Each row has two labels, one from each of two sets.
[ -0.6   3.4   5.8  -1.7  16.1  -5.9  -1.4   0.3 -25.5  38.4  -9.7   4.2
  -7.2  17.3 -11.1  12.5 -11.1  -6.4   4.7 -21.0  -2.9  15.4   6.4   5.4
   0.7  -2.3 -12.9  -9.4  11.2   9.6  -3.0   4.8   7.8  -6.2  -5.7   4.9
  14.2  -5.6  21.4   0.5 -10.6  11.8  14.7 -27.7 -11.5 -15.7  10.1  -6.7] => Z/(35)
[ 11.5   5.4  16.3  -0.8  19.8 -22.5   4.2  -1.5 -18.1  22.2 -21.4  14.2
 -17.0  16.5   2.3  10.8   4.3  -8.0   4.9 -16.8  -1.5  35.1  -6.2  -8.6
   8.9   0.2   5.9  -7.9  20.6   1.0   4.0  16.9  17.6   1.2  -3.3   9.9
   9.7  -5.6  17.5   8.3   1.7   7.9  -6.8 -14.1  -0.3 -12.7   3.8 -11.5] => Z/(35)
[-13.7   1.5   4.8   1.1  44.2   2.1 -10.3  12.6   2.3  19.2   1.3   1.6
   0.1   7.7  -9.4  15.3   1.1  -0.1  -6.6 -20.4  -5.6   3.5  -6.1  -0.9
  -0.2  -6.5  -1.8   0.5  11.0  -1.7  -4.2  19.6  -8.7 -24.6   1.5  -0.8
   6.1  -1.1  17.1   2.3  -9.1  12.1  -5.8   7.6  -8.5 -11.1  -0.4   5.6] => Z/(33)
[-15.6  11.2  -1.3  -1.2  10.0  -5.5  -0.3  10.4  -2.2  19.1   1.1   3.6
  10.8   6.5  -9.2  -2.5  12.4   2.6  -2.6  -8.2   1.7   4.4   0.0  -2.1
  -6.6   0.2   0.3 -12.6   5.7   2.4  -5.7  28.0  -7.8  -5.9   7.4   4.3
  10.6  -1.2  14.5  -9.8  -5.3   6.2   0.6  11.3   6.2  -5.6   2.5   4.8] => Z/(36)
[  1.1  12.4  -3.8  18.8   1.8  17.6 -10.5   0.3 -13.4  26.7  -2.2   0.3
   2.6   8.0   2.0   4.7  -3.4  -3.7  -2.0  -0.8   0.3 -19.5   0.0   5.0
  -4.9 -10.3  -3.3 -11.3   8.0  -5.6 -10.7  -1.7  -3.6   7.8  -6.4  -4.0
  -4.0   3.4   9.0  -0.5  -2.0  -0.2   4.2  -2.8   1.7   5.0  -3.9  13.8] => N/(36)
[  1.3  16.8   6.0  -2.9  12.7   7.3  -1.4  -2.4 -19.1  49.4 -13.4  12.4
 -18.6  21.1   1.9   9.1  -9.3 -12.0   0.1 -23.9   1.6  18.5  -7.1   2.7
   7.8  -6.6   0.2  -8.9  16.3   4.8   2.6  15.9  11.1   2.9  -8.6  -1.8
   9.7 -10.8  17.6   8.9   6.4   5.9 -10.7 -24.3  -3.9  -1.6   2.6  -2.9] => N/(35)
[-10.6  15.2   7.1  15.2  18.6 -21.1   2.6 -10.7 -28.0 -18.4 -18.2   4.0
  -2.6   4.6  -8.9   3.6  -5.9  -7.9  -2.7 -28.0 -14.3  11.5  -5.5   2.6
  -4.2 -17.2  11.5  -9.7  14.6  21.0  -1.3  18.3  14.1  -1.0  -3.5   7.7
   8.6   7.0  11.5   2.8  -4.2  16.0 -12.4 -10.5 -13.3 -17.1   3.9  18.9] => N/(33)
[  1.3  12.5  10.4  13.6  18.5 -10.9   2.9   3.0  -8.0  30.7  -6.3   0.0
 -15.2   6.3 -74.5   9.1  -5.4  -6.5  -1.4  -2.1   0.6  -7.5  -1.5   5.9
  11.4 -16.5  10.9  -8.9  25.1 -12.6 -13.6   4.9   8.7  -2.3   0.4  -6.7
  -9.3  -5.5  18.5  12.3   8.4   6.0  -7.3  11.1  -8.2   6.8  -1.0  11.0] => N/(33)
[-17.2  17.4  -7.2   8.8  20.9   2.8  -5.1  10.3  -7.0  51.2  -4.5   2.1
  -6.4  20.1  -6.0   0.6  -5.2   3.0  -9.9 -15.3  -0.4  -3.9   3.4   5.7
  -3.9  -8.5   8.9 -12.2  11.4  -1.1 -14.2   9.2   0.0  -8.4  -5.8  -4.6
  10.6 -29.1  18.7  -6.9 -16.4  11.8  -1.5  -7.6  -5.6   1.3  -0.7  10.0] => Z/(36)
[-14.0  12.0  -1.6   2.6   3.0   6.2  -1.6  11.0  -5.0   3.1  -2.8  -3.6
  16.1  14.4  -9.0   0.8  10.5   6.8  -4.7  -5.6 -17.2  11.5   3.5  -1.6
 -17.6   0.3   3.5  -9.7  -6.0  13.0   0.7  20.5  -7.4  -6.6  14.4   7.3
  10.6   0.4  10.1 -12.5  -5.8   9.2  24.2  -5.1   4.7 -17.9   5.7   3.5] => Z/(36)
[ -1.0  12.4   5.1   0.4  35.2 -12.1  -2.5   5.2  -0.7 -23.4 -13.4   5.5
  -5.0  -5.2   0.3  -6.8 -10.0  -3.8   0.9 -19.4  -7.1  18.1  -1.7  -5.5
   7.9 -27.2   5.5   2.8  19.4  14.9 -12.3  -4.6   5.7  -8.8  -7.3  -1.3
   1.1 -10.5   6.9   2.9  14.0  17.7  -3.8   3.5 -29.4  -3.8 -18.6  16.2] => Z/(33)
[ -2.1  15.9   2.9   3.3  26.5  -8.6  -7.8 -10.4 -18.3 -22.9 -13.4   6.7
  -3.5 -15.7  -5.9  -8.6  -8.0  -3.4  -2.1 -19.1   0.1  19.2  -1.9   3.6
  -2.8 -17.5   3.9   5.7  17.6   0.0   6.0   5.2   3.6  -8.2   0.3  -1.0
   0.4 -10.2   7.7   3.4  13.2   8.9  -7.4   4.4 -24.4  -4.5   0.2  13.5] => Z/(33)
